Here is a tiny trained network, its code and every weight. The questions are about switching its units off for an input and a class, where a switched-off unit gives its printed mean instead of its output.

import numpy as np


def w(rows, s, z=0):
    codes = np.array(rows[::2]) - 128.0
    scale = np.full(codes.shape[1], s)
    scale[-1] = z or s
    return codes * scale


def norm(h):
    return h / np.sqrt((h * h).mean(-1, keepdims=True) + 1e-5)


def f(y):
    return np.maximum(y, 0)


def log_softmax(a):
    a = a - a.max(-1, keepdims=True)
    return a - np.log(np.exp(a).sum(-1, keepdims=True))


def net(x, mask):
    res = np.array(x, float).reshape(1, 6) / 4 @ E
    u = 0
    for l in range(3):
        y = f(norm(res) @ A[l][:, :-1].T + A[l][:, -1])
        res = res + np.where(mask[u : u + 10], y, B[l][:, -1]) @ B[l][:, :-1]
        u += 10
    return log_softmax(norm(res)[-1] @ U[:, :-1].T + U[:, -1])


A, B = {}, {}
E = w([
[143,91,159,101,165],'x0',
[116,149,104,15,69],'x1',
[170,194,129,135,136],'x2',
[21,123,183,140,124],'x3',
[147,131,180,134,115],'x4',
[145,179,112,172,1],'x5',
],0.005)
A[0] = w([
[186,174,63,170,161,42],'0.n0',
[227,64,143,216,99,78],'0.n1',
[242,150,66,194,131,30],'0.n2',
[116,223,180,102,150,71],'0.n3',
[189,76,98,59,149,81],'0.n4',
[47,121,115,172,175,32],'0.n5',
[212,96,146,116,39,176],'0.n6',
[135,225,218,115,145,1],'0.n7',
[56,253,199,101,181,80],'0.n8',
[81,212,120,215,110,209],'0.n9',
],0.0062,0.0033)
B[0] = w([
[161,172,124,132,123,172],'0.n0',
[92,198,166,163,145,211],'0.n1',
[145,201,135,192,174,206],'0.n2',
[133,150,191,119,64,146],'0.n3',
[160,119,165,50,190,191],'0.n4',
[75,25,162,191,240,168],'0.n5',
[39,119,133,187,145,246],'0.n6',
[99,130,254,100,93,140],'0.n7',
[126,79,185,128,52,171],'0.n8',
[135,68,116,65,123,254],'0.n9',
],0.0073,0.0038)
A[1] = w([
[116,106,207,188,175,105],'1.n0',
[191,155,3,187,164,98],'1.n1',
[139,112,127,40,234,107],'1.n2',
[210,142,90,176,149,37],'1.n3',
[210,194,108,161,142,3],'1.n4',
[184,164,173,145,58,118],'1.n5',
[195,75,119,25,153,77],'1.n6',
[51,121,147,87,186,204],'1.n7',
[223,201,131,176,149,72],'1.n8',
[102,146,34,99,67,79],'1.n9',
],0.0068,0.005)
B[1] = w([
[50,137,81,137,60,209],'1.n0',
[180,164,231,139,114,172],'1.n1',
[209,69,100,94,94,210],'1.n2',
[200,163,186,59,142,145],'1.n3',
[221,117,224,174,233,151],'1.n4',
[76,85,159,108,148,167],'1.n5',
[212,86,128,1,161,174],'1.n6',
[183,102,75,143,132,253],'1.n7',
[159,209,176,153,210,180],'1.n8',
[121,179,24,59,83,160],'1.n9',
],0.0081,0.0055)
A[2] = w([
[159,219,194,99,165,47],'2.n0',
[117,165,56,103,48,8],'2.n1',
[209,188,161,171,166,66],'2.n2',
[31,158,90,195,60,62],'2.n3',
[177,158,22,175,172,112],'2.n4',
[168,209,177,128,171,5],'2.n5',
[205,125,140,154,254,36],'2.n6',
[113,65,85,124,65,77],'2.n7',
[77,37,115,213,204,27],'2.n8',
[181,102,112,48,152,2],'2.n9',
],0.0069,0.0038)
B[2] = w([
[180,87,196,181,200,211],'2.n0',
[83,211,23,102,76,176],'2.n1',
[170,198,185,180,222,230],'2.n2',
[151,212,79,99,212,253],'2.n3',
[128,188,230,126,96,187],'2.n4',
[255,189,180,181,197,199],'2.n5',
[136,171,178,75,7,234],'2.n6',
[170,196,162,197,140,218],'2.n7',
[82,55,29,203,183,244],'2.n8',
[232,36,67,59,141,198],'2.n9',
],0.0066,0.0033)
U = w([
[71,204,67,220,165,27],'0',
[240,41,78,12,152,200],'1',
[50,110,207,81,46,250],'2',
[71,234,21,54,37,124],'3',
[231,227,214,200,219,70],'4',
[67,31,54,216,199,223],'5',
],0.011,0.0021)

Each question gives the input, the list of numbers given to net, and the class t.
The units are the neurons (one row each of A and B). Each row of codes is followed by its name. A weight is (code - 128) times the scale printed after its matrix; where a second scale follows, it is the last column's (A, B and U).
mask holds one flag per neuron, layer by layer. A switched-off neuron (its flag False) gives its mean, the last column of its row in B, instead of its output. The means were averaged over made-up inputs and are rounded, as every weight is.
A unit's drop is (log p(t) with every unit on - log p(t) with that unit switched off) / (log p(t) with every unit on - log p(t) with every unit switched off).
The circuit of an input: a set's keep is (log p(t) with only the set's units on - log p(t) with every unit switched off) / (log p(t) with every unit on - log p(t) with every unit switched off). Starting from the 12 units with the biggest drops (on a tie, the unit counted first), units are removed one at a time, each time the one whose removal leaves the highest keep (on an exact tie, the one counted first), for as long as the keep stays at least 0.8.
circuit, biggest first: the units of the circuit, biggest drop first
most important unit: the unit with the biggest drop
top k neurons: the k neurons with the biggest drops, biggest first
k most important neurons of layer l: the k neurons of layer l with the biggest drops, biggest first
drop when u is switched off: that unit's drop, to one decimal
input [1,-2,6,2,3,-6], class 2: most important unit	0.n8
input [-6,-4,3,2,3,8], class 3: circuit, biggest first	[0.n9; 2.n0; 2.n5]
input [-7,-4,8,7,1,-4], class 5: circuit, biggest first	[0.n5; 2.n8]
input [1,1,5,2,8,-7], class 2: 3 most important neurons of layer 0	[0.n8; 0.n7; 0.n3]
input [2,-1,-1,5,5,2], class 2: top 2 neurons	[0.n8; 0.n6]
input [-1,2,3,1,7,7], class 3: circuit, biggest first	[1.n1; 1.n4; 2.n0]
input [-8,-7,-8,-2,-2,4], class 0: top 2 neurons	[2.n3; 0.n1]
input [-1,1,-7,-1,3,6], class 0: 2 most important neurons of layer 2	[2.n7; 2.n6]
input [3,1,-7,-3,8,1], class 0: top 2 neurons	[0.n6; 1.n0]
input [-5,7,-6,-5,4,0], class 3: top 2 neurons	[1.n9; 0.n6]
input [-3,-1,4,3,3,6], class 3: 2 most important neurons of layer 2	[2.n3; 2.n0]
input [-2,-4,6,6,2,-2], class 5: drop when 0.n8 is switched off	-0.2
input [8,7,8,8,-4,-1], class 2: drop when 0.n8 is switched off	0.5
input [7,0,0,1,0,8], class 0: most important unit	0.n6
input [6,-4,-5,-1,7,1], class 0: drop when 1.n0 is switched off	0.3
